Here is a tiny trained network, its code and every weight. The questions are about switching its units off for an input and a class, where a switched-off unit gives its printed mean instead of its output.

import numpy as np


def w(rows, s, z=0):
    codes = np.array(rows[::2]) - 128.0
    scale = np.full(codes.shape[1], s)
    scale[-1] = z or s
    return codes * scale


def f(y):
    return np.maximum(y, 0)


def log_softmax(a):
    a = a - a.max(-1, keepdims=True)
    return a - np.log(np.exp(a).sum(-1, keepdims=True))


def net(x, mask):
    res = np.array(x, float).reshape(1, 6) / 4 @ E
    y = f(res @ A[0][:, :-1].T + A[0][:, -1])
    res = res + np.where(mask, y, B[0][:, -1]) @ B[0][:, :-1]
    return log_softmax(res[-1] @ U[:, :-1].T + U[:, -1])


A, B = {}, {}
E = w([
[114,141,95,121,125,131,98,135],'x0',
[208,44,158,130,112,168,60,231],'x1',
[174,78,34,138,146,212,134,46],'x2',
[212,117,124,140,130,5,63,70],'x3',
[127,127,151,129,129,133,128,117],'x4',
[145,152,92,126,134,127,123,145],'x5',
],0.012)
A[0] = w([
[183,80,80,137,122,172,116,50,111],'neuron 0',
[79,186,205,99,116,38,110,248,81],'neuron 1',
[212,95,134,112,136,5,42,80,182],'neuron 2',
[169,83,154,112,119,161,76,185,62],'neuron 3',
[171,96,99,87,115,198,123,71,109],'neuron 4',
[147,70,93,125,139,198,135,94,95],'neuron 5',
[48,114,121,128,129,205,174,214,172],'neuron 6',
[105,171,161,94,135,253,159,187,164],'neuron 7',
[181,51,140,139,121,162,74,212,61],'neuron 8',
[77,162,109,115,123,97,170,71,39],'neuron 9',
[113,141,148,140,131,100,127,158,98],'neuron 10',
[75,200,108,127,128,99,182,60,3],'neuron 11',
[140,93,142,129,152,148,97,168,73],'neuron 12',
[139,110,117,123,110,142,136,110,94],'neuron 13',
[141,100,136,107,128,135,119,148,59],'neuron 14',
[127,170,133,124,149,120,149,107,16],'neuron 15',
[141,128,145,126,98,139,115,146,80],'neuron 16',
],0.017,0.0042)
B[0] = w([
[119,115,121,169,190,151,128,155,200],'neuron 0',
[122,98,118,195,244,175,126,143,236],'neuron 1',
[140,91,126,173,1,90,133,120,252],'neuron 2',
[132,165,140,56,149,117,124,121,186],'neuron 3',
[117,104,140,160,178,158,117,132,186],'neuron 4',
[131,117,115,172,189,136,131,146,186],'neuron 5',
[144,110,111,165,39,96,127,121,217],'neuron 6',
[142,90,143,158,49,92,126,116,214],'neuron 7',
[111,184,137,44,139,137,146,109,206],'neuron 8',
[148,173,114,70,134,127,138,142,191],'neuron 9',
[121,122,94,130,142,152,122,144,155],'neuron 10',
[115,160,152,51,140,124,118,112,209],'neuron 11',
[114,159,127,97,140,123,130,114,161],'neuron 12',
[118,134,124,141,140,127,114,136,143],'neuron 13',
[124,143,121,101,131,128,118,125,145],'neuron 14',
[123,133,147,101,118,151,128,119,151],'neuron 15',
[133,150,131,113,132,132,121,137,144],'neuron 16',
],0.026,0.03)
U = w([
[149,72,96,194,46,57,97,117,239],'0',
[103,81,80,218,254,176,82,182,171],'1',
[106,211,125,25,157,108,106,97,6],'2',
],0.011,0.0013)

Each question gives the input, the list of numbers given to net, and the class t.
The units are the neurons (one row each of A and B). Each row of codes is followed by its name. A weight is (code - 128) times the scale printed after its matrix; where a second scale follows, it is the last column's (A, B and U).
mask holds one flag per neuron, in row order. A switched-off neuron (its flag False) gives its mean, the last column of its row in B, instead of its output. The means were averaged over made-up inputs and are rounded, as every weight is.
A unit's drop is (log p(t) with every unit on - log p(t) with that unit switched off) / (log p(t) with every unit on - log p(t) with every unit switched off).
The circuit of an input: a set's keep is (log p(t) with only the set's units on - log p(t) with every unit switched off) / (log p(t) with every unit on - log p(t) with every unit switched off). Starting from the 12 units with the biggest drops (on a tie, the unit counted first), units are removed one at a time, each time the one whose removal leaves the highest keep (on an exact tie, the one counted first), for as long as the keep stays at least 0.8.
units of the circuit, in order: the units of the circuit, biggest drop first
unit that matters most: the unit with the biggest drop
k most important neurons: the k neurons with the biggest drops, biggest first
drop when u is switched off: that unit's drop, to one decimal
input [-8,3,-8,1,-5,-4], class 1: units of the circuit, in order -> (neuron 1)
input [1,-8,6,-3,-6,-4], class 2: 2 most important neurons -> (neuron 11; neuron 1)
input [2,-7,-5,6,3,2], class 2: 4 most important neurons -> (neuron 11; neuron 9; neuron 6; neuron 7)
input [4,5,3,0,-3,2], class 2: 2 most important neurons -> (neuron 1; neuron 8)
input [2,7,-5,-4,-4,0], class 2: 2 most important neurons -> (neuron 8; neuron 3)
input [8,-5,-8,7,6,-1], class 1: 2 most important neurons -> (neuron 1; neuron 6)
input [-8,-2,1,1,-6,4], class 2: 3 most important neurons -> (neuron 1; neuron 2; neuron 6)
input [2,-6,6,-2,3,-2], class 1: 4 most important neurons -> (neuron 8; neuron 0; neuron 5; neuron 4)
input [-5,2,0,1,4,-7], class 2: 4 most important neurons -> (neuron 6; neuron 7; neuron 1; neuron 2)
input [6,-6,8,7,-4,-6], class 1: 4 most important neurons -> (neuron 0; neuron 6; neuron 7; neuron 4)
input [3,-7,-3,-6,-3,4], class 2: 3 most important neurons -> (neuron 11; neuron 2; neuron 9)
input [7,-4,-7,6,1,2], class 1: 3 most important neurons -> (neuron 1; neuron 6; neuron 7)
input [8,-5,4,3,7,1], class 2: 2 most important neurons -> (neuron 1; neuron 11)
input [-8,-5,8,7,-5,1], class 1: unit that matters most -> neuron 0
input [0,-6,5,-3,4,5], class 2: 3 most important neurons -> (neuron 1; neuron 11; neuron 9)
input [2,1,-6,4,-5,2], class 1: drop when neuron 1 is switched off -> 3.6
input [4,8,4,-3,8,5], class 2: drop when neuron 8 is switched off -> 0.2
input [-7,2,-5,0,3,5], class 1: drop when neuron 3 is switched off -> 0.0
